Known rows, with every way that one mark hangs from another
z211[z169 z975[z123[z714]]]: [-111  225  -13  103  -37  -15 -174  -55    9   66 -112  -18  151 -101
 -167  -89  232  -63 -317  -36 -205 -265  -68  233  -30  132   27  176
  234  -33  -75  -12  123  -89  -68   76   58   12   23 -125  140  135
 -162   -6  273 -124  237  166 -172 -429  116 -133 -112 -133   48]
z211[z169[z158 z936] z975]: [-189  295  146 -140   95 -241 -108  -12   64  -26   23   82  132  -93
 -111  -14  309 -169 -321 -264 -184 -316   75   52  100  173  -34  104
  125   -5  -90    4   59  -55  -19   33  115   69    1 -259  175  309
  -87  -97  182 -136  380   63 -173 -345  295 -219 -153   67 -141]
z761[z839[z211 z936]]: [ -51   57  143  -63  -88  -26    7   19  104 -115   54  -28   15   48
   56 -139  -77 -210 -210   17  -74 -199  -71  231   80  279  101  -52
  166   31  -23 -121  -95 -199   54  137  -65   42   40  -63  -82  -52
 -192   29  279  -87   83   20  -83 -197   14  -23  -76   90  -68]
z158[z839[z936[z701]] z975[z123[z714]]]: [-151  -56   62  163   -4   44  -48  192  121  -37 -186 -157  -61  -13
  113 -256  243   83    3  266 -300  -99 -245   20  -18  -87  135   86
  155 -129  -78  -28  242 -224   68 -135  -49 -119  -29 -151   -1  -40
  -41   17  208  103  184  188 -150 -573  119 -164  -61   55   58]
z714[z178[z689[z761]]]: [  73  -80   53   59   76  -90   19  -64   -1 -242   89 -132  -33   34
   85   58  170  -51 -142  132 -204  -92  -85   91   -7  -83   79  124
   -9  -70  -61  -10  -60  117 -162  -87  159 -117   14  -72   55  -84
  -49  143   55   15   43  220  -19 -221  125   84   85  -13 -105]
z158[z839[z701 z936[z211]] z975]: [-266 -246   52   59  -21  -82 -119   58   39 -292   16  -17 -151   34
   42 -170  171   72 -106  152 -294 -112 -102  -39  -34   83  133   44
  152  -16   16 -103  270 -210  137 -152  -74 -150  -22  -61  -21 -123
   -4   40  155   59  193  130 -118 -463  117 -260  -46  235 -102]
z689[z761 z936[z701 z839[z211] z845]]: [ -37  349  203  102   18 -311   93 -237  323 -384 -128 -347  -10   45
  174 -124  -97  -90 -186  -90 -337  136 -252   62 -219  -83   42  -33
    2 -246  117 -127   13  177 -269  121  -92   -2  -26   61 -179   36
   42  -32  639 -242   77  131  -75 -111  330 -322 -145  131 -214]
z845[z786[z576 z761]]: [  97  -22  148  121   42  -83    0  -40  -55  -22    5  -29  107  -51
  -54 -236   -3   95  -28   50  -61 -123  -83  134 -150  -26   81  237
   93   11  -30  -78  -70  116   19   -2  181 -112 -269   55  -56  -63
  129  103  107   -8   52  169  -87 -328 -142  -30  161 -112  -78]
z178[z689 z761[z839[z936]]]: [-176   66  148   -7   22   21  -23 -205   84  -13 -111  -66   -9   94
  127  147  117 -105 -220  196  -64 -173  -98  114   97   29  173  119
   37 -119  -78   16   10  -60   97  -50   97  -10   72  -15  -87   61
 -109  138  236  149   69    8 -117 -135  208  132 -128  -21   14]
z123[z714 z839[z211 z936] z975]: [ 389 -182  134  -53 -203 -250  -83  196  -41   39  -66  -88  -26  -74
 -242 -166  105   22 -163   10 -167  -99   85   71   35   95   19   12
  109 -125 -149 -211  -68    0  135  184 -265  124  -39   -8  -59  136
 -148 -294  171  -35  177  127  -63 -372   15    2 -152 -215   97]
z936[z211 z839 z845[z701 z786]]: [-111  257  -45   27   18 -181 -256  -92    3 -385 -103 -187 -237   20
  -37 -406 -203  -46   58   37 -469  334  -96   49  -94  -99   65 -187
  -15 -209  186  -44  103  258 -172  -99   43   63 -117   31  -95  -74
  171   20  348 -145 -100  336  -35  -73   69 -386  220  193 -216]
z701[z786[z576 z761]]: [  -8   18  204   66  -31  -30   87   23 -156  -59   73  -85   94   28
  -39 -190  -81  124  -41   37  -20 -400  -75  172 -145 -106  -40  287
  221  -74  -72 -103   83   33  -56   85  128  -73 -238  -36   82   29
  -22   88   89  -79  175  117 -100 -460  -77    9  123 -156  -21]
z936[z701 z845[z169[z839]]]: [  49  305   13  117   47 -152    6   57  106 -253 -181 -227  -37   15
   49 -165   32  -30   86  -94 -307  110  -22  119  -27  -12   -6 -125
   85 -195    0   31   82  252 -193  -94   -5   58  127  -83 -114   34
   40   20  147 -223  -15  188 -137 -206   87 -310   21   35 -139]
z123[z576 z839[z936]]: [ 193  -78  125  -68  -83 -152  -36   45   -8   59   21  -62   82 -135
 -285 -194  131   67  -68  105   50 -103 -100   84   62  160  -31   46
  132  -61  -76 -239 -100   -5   60  207  -86   94  -83    3  -89   45
  -62 -168  -46   44  143   94   39 -304   77  -50 -125 -197   33]
z211[z169 z839[z936] z975[z123]]: [-456  192  -80   -9 -135   56 -168  -24   55   41   34   51  163  -50
 -251  -99  253 -307 -434 -133 -217 -434  -88  252 -127  514   36  245
  181  -58  -55 -177  223 -205   -4  360   72   60   99 -113  173  223
 -121  -66  387 -182  343   92 -166 -480  291 -227 -202  -56   36]
z714[z169[z158 z936 z975] z178]: [ 212    7   82 -174  134 -206  149  228 -136 -396  190 -120 -205 -160
  149 -113  327   -6  -32  -96 -432 -349  201  -31  248  -11 -227   28
   75  -44 -162   86  -96  157   12 -260  307  -26 -138 -303  100  101
 -119 -121 -268 -139  213  328 -114 -525  195    3  246  143 -254]
z123[z576 z714 z839[z211[z169] z936] z975]: [ 444 -234  141  -59 -221 -252 -195   -9  -49  177  -24  -85   99 -100
 -472 -229  176  181 -254   32  -60 -108    1   87   43  108   20  133
  149  -88 -187 -226 -154    5  169  261 -274  201  -73   82 -170  199
 -101 -335  154  -54  211  168  -85 -399  -53  -92 -252 -350   99]
z839[z211 z701 z845[z169 z786[z576]] z936]: [ 219 -247  152  -86 -152  -21 -190  -93  126 -232  -32  120  161  -67
   18 -407  -73 -143 -337  -88 -264  -93  102  213 -137  516  243   -2
  163   97 -237 -293 -291 -154  216   71 -268  141  -89  -80 -378 -178
  130  220   21  -88  133  270 -181 -342 -238  250   94  100 -126]
z839[z211 z701 z845]: [  84  -57  107   -9 -227 -153  -62  -40   36 -314   41  109   57   62
  100 -180 -107  -54 -461 -110 -290  -38  186  187 -112  290  239   42
  252   97 -226 -129 -120 -153  119   35 -288    4  -25 -100 -107 -124
  -72  139   50  -69  108  135  -91 -252 -114   91   61  183  -71]
z786[z576 z761[z839]]: [  44  114  146  173  -49  -86   69    7  -94  -81  104  -89   40  101
  108 -119   30  153  -48   -3  -14 -331 -232  196 -115  -57   18  312
  224   52    4  -80   75   52   35   -1  210 -201  -88   20  -21  -91
  -92   27  266  -89  120  -14 -158 -358 -179 -145   22 -139  -89]
z761[z839[z845[z701]]]: [  42  123   67  -29   10 -165    4  100   94  -25  -42  -55  -84   67
   66 -172  -86  -90 -133   -2 -231  -21 -225  208   41  190  189 -153
  213   65 -103  -57  -54  -85   26  -51   94  -90  -48  -70  -14  -15
 -103  140  212  -88  127  124 -112 -207  -33  -65  147  106 -102]
z845[z169 z701 z786]: [ 223  -17   12  -16  284  -18   -8   10  106   74 -248   14  -23 -116
 -131 -326   50  -81  108   48 -211   72 -104  137   15  194  159 -306
   -2    5  -33  -57 -206   97  -69 -171  127   60 -111   27  -65   17
   91  189  -85  -85  -56  390  -11 -159  -32    2  386   30 -145]
z714[z178[z689[z576 z761]]]: [  91 -169   97   99  132  -99   34 -178   20 -205  132 -169  -84   91
   79    6  175  -11 -230  126 -182 -118 -160   81   -2  -95   70   61
    2 -102  -54  -15  -82  114 -213    0  170 -113   -6  -29   48  -32
  -45  147   81  -22   32  294  -63 -180  115  101   32   13 -140]
z761[z839[z936[z845]]]: [-135  127  113  -97  -49  -88  -25   63   94 -131   67 -127  -25  -26
   44 -157  -32 -130 -110  -29 -109  -90 -192  197   68  206   40  -22
  162  -66  -23  -48   43  -65  -37   82   40   20  -14  -30  -62  -36
 -116   69  320 -108  138   84 -127 -208   53 -122  -59    4  -27]
z839[z701 z845[z169]]: [ 185  -46    1   -4  -74 -124  -51  -25   58 -234  -58   27   39  -39
   63 -176   65  -53 -234  -86 -269  -60   -7  156  -73  280  204  -14
  251   51 -231 -154  -36  -37   81  -78 -104  -29  -25 -107  -86  -87
  -21  188  -52  -83  129  228 -111 -280  -78   55  152   87  -89]
z169[z158 z839[z936[z701[z786[z761]]]] z975]: [  77  110  303 -209  -23 -282  205  285  -14 -133 -114 -133  -90  -54
  -19 -230  245  -79  -62 -125 -322 -248  267  -20  222  140 -148  -40
  249 -111 -271   93  -57   26  127 -164  -40   85 -109 -147  -95  249
  -38 -111   57 -108  299  260 -187 -485  272 -190  -82  220 -199]
z714[z169[z839[z701] z936 z975] z178]: [ 259  -68  -27 -118  103 -330  160  237  -92 -491   29 -104 -163 -124
   79   19  177   15  -26  -46 -502 -336  229   24  224  111 -228   32
   62    2 -231   94  -99  208   72 -265  232  -43  -39 -228    4   27
  -83 -172 -291 -238  138  322 -141 -502  165  -30  234  152 -308]
z169[z158[z839[z211 z936[z845[z701]]]]]: [-146   37  204 -138  -10  -73  -42  160   61 -211   23  -21 -108   72
   68 -320  154  -30 -126  -93 -210    1   67   26  -33   93   86  -79
  103  -71  -74   30   22 -216  -24  -77 -161  152  -35 -134  -47   64
  -52  -52   43   22  253  161  -98 -266   81 -132   46  194 -121]
z936[z169 z211[z975] z839[z701] z845]: [-277  320  -99   80 -156 -143 -490 -188 -121 -711   36 -147 -193  -72
   60 -232 -114  -55 -202 -258 -534  126   79   72 -123  -76 -117    7
  153 -199  183 -220  369  289  -24  -85 -129   12    9   -5  -16  -48
   66 -176  645 -245   75  200 -114 -265  265 -560  -25  304 -200]
z936[z701[z786] z839 z845]: [-257  421   36   63  -36 -125 -123  -60   57 -374  -21 -294   -7   14
   61 -268 -219  -86    9  -64 -380   61  -96   99 -133 -255  -32   35
   24 -332    9  -56  241  256 -157   81  -92  122  -63 -100   45   49
  134   11  451 -207   35  219  -43 -250  180 -346   75  103  -41]
z839[z845[z169 z701 z786[z761]]]: [ 231  -46   33  -18   94  -47  -40   76  132   36 -186   39  -56   22
   -6 -358   10  -58  -52   -7 -317   62 -103   94  -72  213  255 -107
  188   -5 -209 -102 -167    4   25  -61  104  -37 -132  -20  -49  -37
  104  232   50  -28   66  385 -109 -258 -141   52  352   30 -128]
z689[z576 z761 z936[z169 z839[z701] z845]]: [  -4   74  217   36  132 -345  -16 -423  263 -424  -26 -380 -115  -24
  126 -180  -29   41 -393 -202 -273   44 -375   45 -161  -40  -55 -110
   85 -213   89 -206   53  199 -289   93  -56  -29 -157  198 -139  144
   47  -40  663 -274  191  348 -169  -98  400 -321 -124  195 -263]
z689[z936[z169 z211 z845]]: [ -20  272   99   34   -6 -182  -71 -161   20 -389  -80 -253 -170  -44
   33 -142 -104   50  -78  -89 -213   44 -141   77   21   16  -50  -33
  182 -151  268 -116  109  176 -274  -14  124 -104 -126   40 -108   76
   30   -2  354 -195  114  197 -125 -262  332 -311  -33  105 -167]
z714[z169[z936[z211[z975]]] z178[z761]]: [  11    5  -53   21   75 -117  -48   -3  -91 -464   88  -70 -174  -64
  139   67  113  -77  -36   75 -432 -292   42    9   65  -95 -156  173
   17 -160  -11  -81   98  216    6  -43  404  -78   -6 -298   73    8
  -91 -153  -47  -86   72  166  -95 -387  271   40  110   29 -286]
z839[z211 z701[z786] z845 z936[z169]]: [ -38 -159  192 -231 -271   -4 -241  -28   59 -353   68  103   88  -49
   59 -336 -233 -177 -491 -167 -295 -218  187  205  -17  394  117   17
  303   20 -295 -311 -121 -217  189  147 -383  151 -116 -154 -147  -26
   12  132  236  -65  268  272 -121 -409   97  164   46  220  -55]
z158[z839[z701 z936]]: [-172 -107   41   -6  -37  -63  -87   23   65 -263   -8   18   38   12
   14 -148  106  -14  -98   56 -130 -146 -127   82  -84  173  145  120
  122   -1 -130  -86  134 -210  134   15 -113  -11  -45  -66  -38  -91
   36  -26   43   58  188  115  -21 -300  125  -66   10   92  -67]
z714[z178[z689 z761[z839[z211 z936]]]]: [ -75  -67   40   10   -1   14  -56 -108   33 -238   47  -77  -54  124
  139  113   63 -165 -224  157 -208 -177   14  115   86   39  122  197
   -3 -110  -78  -29  -47    7   48  -25  115   -5  123 -105  -32  -50
 -105  128  162   37   29  154 -121 -215   96  195    6   11  -29]
z169[z158 z839[z211 z845] z936[z701] z975]: [ 299  264  298 -174  -32 -506  194  299   69 -218 -243  -90 -119   62
  151 -167  149 -153 -188 -205 -498  -74  431  -49  257  199   -1 -196
  230  -36 -296   98 -235   -9  138 -277  -97   44  -42 -302 -170  304
  -39 -176  -35 -172  231  150 -265 -364  224 -145  -74  381 -303]
z839[z701[z786[z576 z761]] z936]: [ -87 -110  228 -113 -148  -53   -2  -23  -59 -209  124   71  187 -106
   -3 -237  -19   72 -193  -49  -73 -433  -76  169  -80  168  -16  337
  201  -16 -236 -165   45  -33  134  136  -95   33 -187  -81  -98  -90
   24  111   92  -44  246  184  -73 -455   19   98   -7  -91  -35]
z761[z839[z211[z169[z936] z975[z123]]]]: [-153  287   63   38  -47  -99  -83  -11  100  -20  -65    9   56   52
   21   18    2 -234 -360  -31 -191 -324   -7  243   79  247   65   53
  226  -15  -27  -78    0 -186   42   64   44   49   49 -152   80  107
 -269  -13  424 -219  121  -19 -215 -285   84 -151  -77   53  -69]
z211[z169[z158 z975] z839]: [-178  129   31 -130   -5 -193   56    8  -43  -20  131  -92  -33   21
 -224 -139  364 -174 -340 -261 -214 -313  116  134   42  317   13   34
  146   71  -30    3   88  -48  -40  -33   66  -25    2  -58  160  386
  -82  -49  138 -172  340  196 -184 -392  241 -387  -23  119  -46]
z701[z786[z576 z761[z839[z211]]]]: [ -29   36  220   60  -74  -37   78   30  -96  -56   76  -87   49   96
   14 -156 -182   38 -111   31  -43 -424  -61  233 -104  -60  -18  238
  236  -56  -52 -135   34  -39    9   80   60  -33 -200  -45   39   19
 -112   81  263 -154  142   52 -180 -442 -153  -27  107  -90  -38]
z169[z936[z211 z839[z701]] z975]: [ 119  235   47  -31  -15 -352   -7  -51 -120 -424 -103 -107 -156  -19
   87 -154   79  -51  -67  -27 -419 -171  120  -29  163   83  -33  -30
  177  -67  -17  -46   61  133   99 -211   73 -121  -94  -86  -35   51
  -10 -156  118 -158    6  186  -57 -242  266 -246    6  226 -222]

Rows
[ -75   92   97    9 -132  -54   18   37   26 -145   65  -29  -90   86
  106 -132   19  -62  -83   58 -111 -245 -202  115   57   69   54  202
  267  -53  -37 -108   93  -45   64  108  134 -125  -35  -55   -4  -97
 -138   12  381  -21   77   76  -94 -264   51 -175  -59  -10 -125] : z786[z761[z839[z936[z211]]]]
[ 389 -136   87   63 -182 -329 -137   81 -152  118   -8 -110   -6  -55
 -353 -124  105  212 -208   84 -147   13    9    7  -90   92   79   94
  286 -149 -198 -250  -51   82  191  157  -29   48 -229  125  -36  138
  -56 -198   63  -55  167   82  -41 -388  -52  -96  -34 -223   38] : z123[z576 z839[z845] z975]
[ 345 -109   58   54  -40 -144    4   65 -160  -83    8 -146  -56 -156
 -107 -145  158  228  -31   35 -234 -128  -57  105  -33 -166  -21   63
  110  -76 -148   16   20  152   31   -5   78  -31 -171    4   -7   79
 -116 -196  -24  -73  143  182  -36 -435   -4  -48   56 -163  -56] : z123[z714[z169] z975]
[ 351   24   18   90 -127  -64   34  129  -81   63 -146 -173  -11 -212
 -124 -199  182  210  -35  258 -121 -139 -115  176   54 -145  -97  101
  183 -126 -127 -114  -47   42    0  -34  -28   76 -179 -137  -45   44
 -236 -189 -132   12   70  186  -59 -483  -13   -6   64 -272   58] : z975[z123[z576 z714[z169] z839]]
[ -16  152  184  136  -92  -46   22   -8  -13 -107  110  -73   93   68
  153 -195   37  103  -26  -21  -54 -350 -305  187  -78   -3   12  334
  196   22  -35 -124   63   65   93   94  159 -160  -40  -39 -121 -121
   -8   22  363  -68  134    7 -135 -382  -75 -142  -92 -131 -109] : z786[z576 z761[z839[z936[z701]]]]
[ -10   62  179   53   62 -111   65 -144  101  -24  -54 -128  -31   66
  118  109  133  -57 -202  157  -83  -89 -181  147   19  -69  149  -25
   49  -50  -39    4  -66   -5  -96 -124   65 -104  -19   17  -26    6
 -138  145  281   40   48   21  -70 -121  159  -39  -47   27 -101] : z178[z689[z761[z839]]]
[-142  -34   70   52  -76  -83  -24  130   20   17  -51  -43  -22  -43
  -68  -61  128   10 -389  142 -270 -316  126   99   37   88   10   53
  235  -83  -61 -120  125 -142   19 -117 -131   47  -47 -128  184   94
 -259  140  194  -90  171  180 -189 -549   70 -152   71   26  112] : z158[z975[z123[z839[z211[z169] z701[z786]]]]]
[  95  364   52   98  -32 -308 -169 -109   61 -352 -136 -145   -9   33
  152 -267 -152 -121   58   61 -392   20 -174   19  -14 -119  102   37
   32 -120   41 -196   20  217   28  -15  132  -95 -131 -269 -165    2
  240  -81  254  -92  -13  107  -68 -204  197 -218    7  172 -306] : z169[z936[z211 z701 z839[z845[z786[z576]]]]]
[ 392 -222   74   19   44 -101   37  -91  -17 -128   65 -222  -51 -151
  -35 -108  169  216    6  181 -171  -45 -267  169   85 -304  -36  134
  -42  -34 -155   -3 -184  194  -47 -114   88  -58 -128  -70 -176  -62
  -94  -81  -52   -7   83  271  -94 -403  -85   47   47 -167 -124] : z123[z576 z714[z169 z178[z689[z761[z839]]]]]
[-102  270  149 -144   21 -223  -26   37  140  -85   11  -29  -52   95
   61 -123   -4 -138 -277 -155 -207 -137  -17  175  148  158   66 -106
  119   18  -25   39  -75  -89  -61  -89  -21  113   46 -154   -6  152
 -187   31  316 -198  157   97 -212 -157   52 -239   31  121 -135] : z761[z839[z211[z169[z158 z936[z845[z701]]]]]]
[  27   59  156  131 -125 -127    0  -94  -95 -163  130   -9   49  134
   76 -122   71  160 -310 -133 -146 -440  -13  226  -74  124   22  330
  286  143  -66  -56    4    1  154  -78   30 -138  -27   64  -80  -74
 -117   56  355 -194  140   68 -249 -410 -212 -200    0  -57  -86] : z786[z576 z761[z839[z211[z169[z975]] z701]]]
[   8   74  161  116 -132  -51  -17  -19  -91 -157  127  -73   -8   98
  111 -203   18  103  -31   42  -45 -352 -271  176  -67   24    2  304
  247   26   45 -153   84   19   62   74  204 -182  -68  -21 -125 -145
  -61    5  322  -60  122    1 -156 -360 -107 -147  -85 -115 -153] : z786[z576 z761[z839[z936[z211]]]]
[ 108    6   34  -24   40 -179  -39   46  102 -231 -193  -98  -33  -61
  -83 -191  -65  -99  -93  -83 -285  162  199  145  -57  192   60 -152
   59 -123  -65   -5  -94  113  -93 -140 -127  176  -45   24 -163    6
   33   92   53 -222  -14  283 -204 -188 -114 -136  181   84 -115] : z936[z845[z169[z839[z211 z701]] z786]]
[  37 -220  -16  219   41  -14  -24  168  -39  -33 -116 -201 -105  -14
  -26 -197  250  236    4  329 -253  -34 -182   17  -58 -192  110  172
  176 -104  -69   -9  189 -166   19 -231   52 -155 -131  -50   57  -46
 -111  -14    1   58  145  240 -171 -604  -97 -136   90  -28   73] : z158[z839 z975[z123[z576 z714[z178]]]]
[-135  196  110   71   72 -128   47 -389  125 -223 -234 -133   21   67
  128  203   85    8 -248  133 -161  -92  -83   10  -43  -93  167  224
  -63 -176  -16   16   55   89   15  -62   29  -14    8   44  -93  104
   22   85  200   60   86   83  -72 -151  322   48  -84   64  -36] : z178[z689[z936[z839[z701]]] z761]
[  87  114  218   23  136 -205  103 -194  177 -131 -232 -212  -28   13
   69  142  112    1 -189   74 -110  -66 -144   64   35  -37   56  -47
   28  -76   30  -24 -116   73 -198 -122   64 -101  -48   66 -117  151
  -24   36  260  -24  161  108  -97 -198  402  -91  -89  102 -199] : z178[z689[z761 z936[z169[z839]]]]
[ -20 -151   83   38  132   57   49   21  -74 -264  228 -157 -260  -43
  210  -61  388  137 -253  143 -381 -305   30  -15  141 -240 -110   78
   11 -140  -91  109   -7   72 -105 -219  227   13  -68 -255  123   18
 -182  120 -151  -26  168  361 -179 -577   79   39  184  166 -173] : z714[z169[z158[z975[z123]]] z178[z689[z576]]]
[  -5   62   78  -33  -57 -189  -21  110    3 -217 -126  -51  -33   -7
 -125  -98   32 -147  -36   42 -200 -103   47  104   51  244  -35  -72
  165  -47   -4  -62   32  -34  -21   94   42   11   63 -102 -107   30
  -60 -151   55  -94  154   56  -83 -274  202 -158 -181  131 -244] : z169[z839[z936[z211[z975]]]]
